After every row comes one of two labels: whether the row has a hidden trait. Each part has its own trait and labels.
(in the rows, 100 means zero)
[ 92  95  95 111 132 105  96  71  85 111  89  93  95 102  49 120  76  79
 104  81 120] => Fh
[100 102  91  95  88  92 103 114 129  93  95  93  97  91  86  70 139  73
  80 100 103] => QQ
[ 90  97  90  94  90 101 103 109 114  82  81  88  85  80  97  85 115  85
  75  92  89] => Fh
[ 87  95  83  98 114 106 100  89 115  93  59  80  82  80  58  76 105  62
  76  86 102] => Fh
[ 80  92  89  97 117 111 100  88 102  90  57  85  73  83  69  94  93  73
  81  77  95] => Fh
[126 111 103  99  89  90 105  85 102 114 123 130 124 118  84  95 101 121
 121 107 126] => Fh
[114 107  88  91  58  82 103 124 134  91  97  94 102  90 108  59 157  82
  81 116 102] => QQ
[ 90  95  72  88 116 110 111  61 121  85  45 101  65  71  77  69 116  56
  59  88 103] => QQ
[ 85  97  96  96  87  95  97 127 106  87  82  68  90  78  81  88 115  83
  83  92  90] => Fh
[109 102  99 112 136 101  98  61  84 125 109 117 119 123  55 121  85  90
 125 100 128] => Fh
[122 107 108 106 114  93  96  74  94 127 135 129 130 135 132  99  83 111
 128 118 115] => Fh
[127 106 116 110  91  83  98 112  95 117 139 120 138 125 100 107 109 116
 133 122 123] => Fh
[121 109 113 105 103  95 103  79  90 115 122 131 118 118 124 110  92 123
 121 116 114] => Fh
[107 104  94  94  83  98 102 135 124  93  90  90 101  84  95  70 140  79
  83 107  99] => Fh
[121 108  88  87  83  96 111  72 128  94  91 121  92 103 138  56 133  87
  86 112 100] => QQ
[ 96  98  89  82  81 110 109 101 118  74  65  88  66  68 144  67 115  94
  67  97  72] => QQ
[128 110  93 101 117 100 110  37 102 114 115 142 116 122 112  92  89 100
 124 122 133] => Fh
[100 103  85 100  81  81  99 137 131  95  83  86 104  86  59  67 149  60
  75 103 116] => QQ
[120 112  99  93  72  79 100 120 117 105 126 109 126 103  85  71 154  90
 112 125 117] => Fh
[ 99 100 112 110 121 103  95 102  65 112 115 105 109 118  76 141  71 127
 129  95 115] => Fh
[ 93  99  78  94  89  91 103  97 129  84  63  81  84  73  59  68 134  57
  70  95 104] => QQ
[ 92  98  82  91  91 100 107  88 124  88  63  88  80  74  86  71 126  67
  62  95  98] => QQ
[120 106 109 107 113 102 102  78  83 114 119 131 116 122 101 116  89 125
 129 105 121] => Fh
[103 100 104 116 128  87  92  86  79 127 115 110 117 125  49 130  79  93
 125  94 133] => Fh
[100  99  76  92  95  97 107  81 130  91  59  91  76  71  73  58 134  59
  53  97 105] => QQ
[118 106 106  96 101  99 105  80 101 105 137 128 110 124 173  98  94 131
 117 118  97] => Fh
[104 103  86  92  88  90 104 115 128  89  91  92  97  78  95  61 141  78
  77 109 100] => QQ
[112 105 114 106 104 101 102  82  80 107 126 122 109 120 126 121  83 151
 130 106 108] => Fh
[ 84  92  74 102 121 118 101  90  86  97  65  93  80  90  61 111  88  85
  89  73 108] => Fh
[138 118  96 111  69  49  95 130 141 129 132 109 160 116  30  56 172  58
  81 135 159] => QQ
[121  96 113 105  96  94 100  97  93 116 141 125 128 124 143 104  90 122
 122 124 103] => Fh
[127 109 104 101  92  90 103  86 109 117 133 129 122 123 124  89 101 110
 117 126 116] => Fh
[126 113 107 103  82  82 101 109 110 118 134 122 144 127 101  86 127 104
 119 128 119] => Fh
[ 99  99 113 110 120 106  96  97  70 113 122 112 107 115  96 139  72 124
 134  97 111] => Fh
[ 94  96 103 109 135 108  99  70  71 107  84 104  94 105  61 128  67 104
 112  80 126] => Fh
[ 92  98  87  86  76  99 105 105 128  78  65  82  78  53 108  64 136  83
  66  98  82] => QQ
[130 110 102 101  75  81 102 120 118 107 123 118 126 128 107  77 133  99
 111 122 127] => Fh
[ 97 100  83  86  82 100 109  97 128  78  65  93  75  69 128  62 132  86
  63 103  86] => QQ
[124 108 102  99 104 102 105  49 101 120 132 141 115 131 152  94  82 117
 123 123 105] => Fh
[115 108 100  94  69  84 102 127 124  95 113 106 117  99 125  70 142  99
  94 111  99] => QQ
[ 93  99  89  95  91  98 102 108 121  87  81  87  81  81 100  78 122  80
  87 100  91] => QQ
[101 101  87  91  72  89 104 116 133  89  77  89  93  76  89  59 143  70
  71 105  99] => QQ
[ 91  98  90 103  99  87  95 129 110  97  76  83  98  83  34  84 130  65
  77  87 115] => QQ
[ 80  98  90  84  85 103 105 123 119  69  60  75  70  64 107  70 135  84
  72  92  70] => QQ
[ 90  91  86 102 136 119 105  32  96 104  76 103  76  90  77 100  73  68
  92  81 105] => Fh
[113 102 109 106 111 103  99  80  89 121 136 123 124 128 128 120  65 115
 129 119 107] => Fh
[ 98 102  85  90  77  85 106 120 134  80  63  89  88  74  85  55 147  72
  70  97  93] => Fh
[127 111  98  93  69  82 104 100 126 108 124 119 121 107 125  61 141  98
 104 135 107] => QQ
[118 107 108  91  61  88 105 122 122  95 122 106 115 101 153  69 128 114
  96 125  85] => QQ
[ 78  87  87  97 131 133 105  41  84  86  42 102  58  78 102 117  60  93
  88  73  93] => Fh
[ 84  96  91 109 112  96  96 118  99  92  88  80  95  78  15 107 112  68
  87  77 118] => Fh
[ 90 101  97  95  67  88  99 152 122  82  80  72  88  74  98  77 136  90
  77 100  82] => Fh
[ 80  94  77  93 104 108 105  86 115  77  45  82  65  62  60  65 117  64
  62  79 101] => Fh
[ 93  99  76  97  99  90 104  95 129  92  54  85  85  72  47  66 133  56
  70 101 113] => Fh
[111 102 100 109 129 102 100  60  77 124 108 124 115 121  79 122  73 107
 120  99 130] => QQ
[109 105  92  95  78  88 102 113 124  95  94  94 106  90  89  70 139  82
  83 111 105] => QQ
[111 107 100  92  63  85 102 132 127  90 108  97 104  90 119  66 137  94
  89 117  92] => QQ
[123 108 104  91  73  92 105  99 116 100 126 121 109 114 158  75 116 114
 105 121  96] => Fh
[ 93 101  89  96  76  85  98 123 128  90  76  79 101  78  66  68 143  68
  73 101 103] => QQ
[107 101  77 104 114  89 102  87 131 109  66  96 101  89  30  79 126  43
  73 101 134] => Fh
[110 106  93  89  68  86 104 121 131  89  98  98 102  85 114  60 147  84
  86 117  95] => QQ
[ 86  93  88 102 125 109  98  78  99 102  84  90  84  95  74 102  87  74
  90  82 103] => Fh
[111 101  99 109 130  99 102  41  89 123 110 119 109 126  82 121  70  91
 117 103 127] => Fh
[111  99 109 109 118 104  99  77  80 111 127 123 115 124 116  91  71 120
 124 108 113] => Fh
[124 107 114 104 100  96 100  99  87 117 139 132 125 128 138 104  92 125
 124 120 106] => Fh
[122 109  90  92  88  93 111  76 122 102 104 125  94  98 121  61 126  93
  93 122 117] => Fh
[119 108 111  96  65  78  99 135 118 100 130 102 121 108 121  80 120 114
 107 120  98] => Fh
[111  99  99 117 131  92  91  89  84 128 106 103 124 116  25 119  85  79
 120  88 144] => Fh
[113 105 105 125 125  83  90  93  85 134 131 111 147 129  12 124  98  89
 122  99 165] => Fh
[120 108  97  95  79  91 106  99 126 102 109 112 106 100 119  68 123  98
  97 120 107] => QQ
[ 91  93  78 104 127 101 103  77 105  99  59  90  84  79  16  97 112  56
  76  77 125] => Fh
[101  95 102 107 140 113 100  58  79 110 107 116  95 118  99 124  62 112
 121  92 112] => Fh

Part 2:
[ 90 109  89 108  98  93  91 103  69 108  95 104 119  98 112  99 105  86
 106 116  99 101  96 115  96  68  90  86 101 101 100 107 111 103  93  97
  94  81 101  74  92  97  95 113 110 115 102] => BR
[114  87  97 111 105  95  89  99  14  98 106 104  90  93  95 103 105 105
 112  96 105  99  86 107  83 101  98 100 106  99 102 104  80 117 106 101
 113 112 113  52 100  99 107  95 105  73  88] => PH
[107  94 104  97 110 100 101 105  95 111  92  99  83 100 119 108  90 120
 118  79 110 100  94  85 108  98 104 107 103 101  92 100 138 161 101 101
  98  77  93  74 113 102 101  90 104  98 108] => BR
[ 95  97  93 106  91  94  88 103  55 101  92  85 110  82 125  99 106 102
  82 114 105 103 102 103 116  85  98 103 101 101  96 100 137  71  95  99
  92 100  98  75 101 102  94 106 109 100 109] => BR
[ 95 105  95 108  91  96  95  98  74  97 105  61 120 100  91  94 107  87
  92 118  91 100 101 113  91  90  95  92  98 100 103 105  98  67  98  98
 108 112 108  89  91  99  98 110 100 105  91] => PH
[123  88 107  93 118 105 107 103  53 114 104 108  80 117  85 107  92 113
 125  69 107  97  86  85  95 116 102 113 107 100  96 100  71 170 108 102
 116  97 102  68 107  99 110  77  96  83  94] => BR
[100 121 102 104  95 105 107  94 114 100 107 105 111 111  81  94 103  93
  90  95  90 100 100  99  98 108  99  92  96 100 106 105  74  79 100  98
 113 106 105 127  89  98 103 102  92 106  88] => PH
[ 97 107 105 100 116 100 113  96 136 103 111 119  91 122  60  88  98  94
 131  90  90  98 101  86  71 108 101 100  98  99 105 100  71 101 103 100
 109 108 106 115  89  95 106  95 105 103  90] => PH
[ 89  73  96  90 109  89  94 113 106 101  93  95  87 108 116  82 104  95
 123 133 105 100 106 100  98  86  94 105 108 101  94  93 129 100  96 101
  78  88  96  68  98  99  89 101 126 113 112] => BR
[107  78  98 100 120  97  92 111  44 117  95 103 100 101 104 100  94 101
 125  96 111  97  87 113  81  84  99 103 103 100  90 100 106 174 104 102
  88  85 100  65 112  98 106 102 104  97 108] => BR
[107  64  95  93 135  94  91 116  38 119  98 110 104 119  84  86 101  91
 153 108 108  93  88 137  64  94  91 108 107  98  88  96 103 170 112 103
  80  86 107  59 111  92 111  99 120 105 110] => BR
[108  88 103 101 118 101 102  99  81 109 112 113  97 113  65  88 103  76
 110 101  97  96 101 106  73 115 100 101  91  99 102  99 104 113 104 101
  96 113 108 117  95  95 109  96 113 100  95] => PH
[ 87 111  91 114  89  97  96  96  93  95 102 103 121  95  89  96 108  86
  99 123  92 100 100 116  91  78  91  86  95 100 104 107 102  72  95  97
  99 103 104 104  91  96  96 120 103 114  92] => PH
[ 94  87 101  89  91  92  97 120 108  97  82  96 115 109 132  88  91 111
  99 110 107 100  98 123 102  73  92  96 108 101  83 105 119 158 100 102
  90  59  96  58 113  98  88 106 110 131 117] => BR
[ 91 135  97 101  92 106 111  98 143 106  99 109 121 114  97 106  91  94
 105  92  91 100  96 103  98  89  96  85  94 100 107 110  72 118  94  97
 102  91  97 118  93  97 100 108  87 124  88] => PH
[108  63  93  97 126  88  92 108  50 105 106 114  87 112  78  78 109  87
 136 112 103  94  90 118  60  88  90 100 112 100  97  94 102 124 107 103
  81 102 111  53  98  90 105  93 128 107  97] => PH
[100  86  99  92 121  95 101 111  90 107  97 109  88 114  95 106  92 108
 143  89 105  97  90 108  79  86  96  97 106  99  95  99  97 169 103 103
  84  79 100  53 107  95 103  95 111 110 103] => BR
[ 94 109  90 112  92  95  90 102  57 107  94  96 115  87 115 110 103  98
 101 105 104 102  92 108 102  79  93  90 100 100 102 107 108  99  94  97
 107  98 103  67  98  99  96 109 104  99  98] => BR
[101 110  93 110  80  97  85 100  57  92  88  83 112  68 143 106 103 117
  81 107 107 104  97 105 125  86 101  96 103 101  98 105 111  83  95  99
 107  99 100  73 109 105  93 106  96  89 103] => PH
[ 96  97  90 105 101  91  94 101  68  97 101 105 123 103  71  98 110  85
  99 119  93  98  99 122  67  93  89  87 101  98 106 108  93  67  98  99
  93 111 114  61  92  95  98 109 105 105  88] => PH
[104 118  97 113 108 104 103  97  80 108 110 114 122 109  58 101 105  86
 115  98  91  98  95 112  77 103  95  86  97  99 107 105  72  93 102  97
 115 111 112 119  89  93 111 101  98 104  84] => PH
[ 84 103  92 107  93  97  97 100 111  99 103  99 119 102  94  86 109  73
  91 127  93 100 104 110  90  81  91  90  97 100 101 102 115  61  96  98
  93 101 105 112  88  97  97 117 108 121  96] => PH
[103 121 108  96 105 108 116  91 139 101 110 111  97 119  65 108  94  94
 112  96  89  99  96  95  86 107 103  95  94  99 104 101  67 116 106  99
 125 101 101 135  91  98 107  95  85 100  86] => PH
[105 106 101 103 119 100 102 110  75 114  96 110  85 114 100 109  80 116
 143  75 108  98  86 105  94  82  97  94 105 100  95 106  85 192 100 100
  99  75 101  63 108  96 105  93 108 104 105] => BR
[ 92 108  95  96 117  99 105 113  93 107  90 113 107 122 102 110  85 105
 136  92  99  97  91 123  91  77  90  87 103 100  98 105  87 165  99 100
  85  75  95  68 104  94 102  99 110 132 110] => BR
[ 94 102  90 107  94  90  87 107  59 102  90  95 116  83 124 107 106 100
  96 117 104 102  98 120 103  67  89  91 103 101  98 101 121  90  95  98
  89  93 101  65  97  99  93 110 107 111 108] => BR
[102  85 102 105 107  99 102  94  86 101 112 114  97 110  66  73 106  80
 107 114  93  96 105 105  79 103  98 102 100 100 102  99 111  72 101 100
  98 110 107 117  87  94 103 102 116 106  99] => PH
[105  76 101  97 121  94 104 100 102 104 111 111  94 111  67  70 106  77
 120 105  96  96 101 102  68 100  97 106 105 100  98  94 101  95 104 102
  84 106 108  99  91  92 103  96 120 107  96] => PH
[102 113 100 106 108 101 107  92 105 107 110 115  97 101  67  87 105  84
 112  98  89  99  99 103  82 105  98  94  98 100 105 103  77  88 102  98
 114 110 107 125  89  96 108  99  96 103  87] => PH
[ 88 115  98 104 115 100 104  99 121 101 107 113 116 120  75  82 104  81
 110 109  88  97 101 113  80  84  90  87 101 100 102 104  84  84  98  98
 101  98 105 107  84  93  99 107 106 128  90] => PH
[ 89  78  98  89  98  84  98 119 115  91  86  94  99 102 138  69 100 105
 112 124 104 101 108 116 104  64  88  98 109 102  86  97 135  98  97 102
  77  71  96  60 102  97  82 105 125 133 122] => BR
[ 92  97 101  90 106 104 105 109 134 101  89 105 105 113 119 104  88 103
 101  99 102  99 105 111 107  95  98 101 100 101  95  96 120 116  97 100
  81  81  89 104 102 100  97 100 102 125 115] => BR
[109  94  99 106  93  95  91 104  29  97 105  96 103  95  97 104 107  97
  96 102 102 100  93 111  96  97  97 101 103 100 103 106  92  98 103 100
 114 109 111  67  95  99 102  96 103  84  90] => PH
[ 83 124  91 106 103  97 109 101 141 100 103 114 115 119  74  81 101  81
 119 109  86 100  99 105  81  73  89  79 101 100 104 108  78  91  93  97
  90  91 100 101  88  91  96 114 110 141  72] => PH
[ 97  81  99 106 104  97  96 101  75  96 108 110 116 118  78  79 108  77
 107 122  95  96 103 118  77  90  92  95 102  99 102 106 107  81  99 100
  98 106 109  87  86  94  99 110 117 114  95] => PH
[ 98 102  86 112 109  95  89 107  42 109  92 103 114  97 106 110 102  94
 130 110 106  99  88 122  95  71  89  91 106  99  98 105  97 128  96  98
  94  93 104  50 101  95 102 109 116 113  96] => PH
[102 100 104  92 112 105 111 101 122 101 102 113  83 111  79 104  89 102
 111  87 100  97  92  89  89  95 102  97 104 101  98  97  89 153 103 102
  93  90  95 108 105  95 106  89 108 120 102] => PH
[ 92 112  97 100  99 100 109  94 152  96 107 108 105 120  89  87 105  86
 110 107  86 100 109  97  95 103  94  94 100 100 106 100  87  50  99  98
 105 110 103 131  82  97  98 101  98 116  96] => PH
[ 97 107  93 114  86  98  99  94  73  94 108 103 116 102  78  96 107  84
  92 117  90 100  97 116  91  92  96  91  99  99 105 108  86  74 100  98
 119 111 111 109  87  96 100 119  99 103  84] => PH
[ 85 136  91 117 101 100 109 101 119 104 102 121 114 118  68  87  97  85
 124 101  87  99  92 107  82  67  87  74 100 100 106 115  63 111  92  96
 112  83 105 100  84  90  99 115 109 141  85] => PH
[ 93 145  99 111  86 112 115  93 129  96 103 114 117 111  76 118  91 104
  91  91  93 101  92  98  97  86  99  76  93  99 108 120  46 134  92  96
 124  91 101 118  94  96 102 110  83 128  81] => PH
[ 76 116  94 110  88  91  93 100 102  90  93 101 119  98 104  95 103  88
  97 129  90 101 104 132  91  59  88  81  95 101  97 105 123  64  96  96
  95  72 103  85  89  96  92 127 111 130 110] => BR
[ 83 108  97 100 112  98 110 107 114 108 103 122 112 138  75  68  96  78
 133 113  90  97 104 108  76  74  89  82 100 102  98 105 108 115  94  98
  82  74  95 115  83  89  96 109 118 154 105] => PH
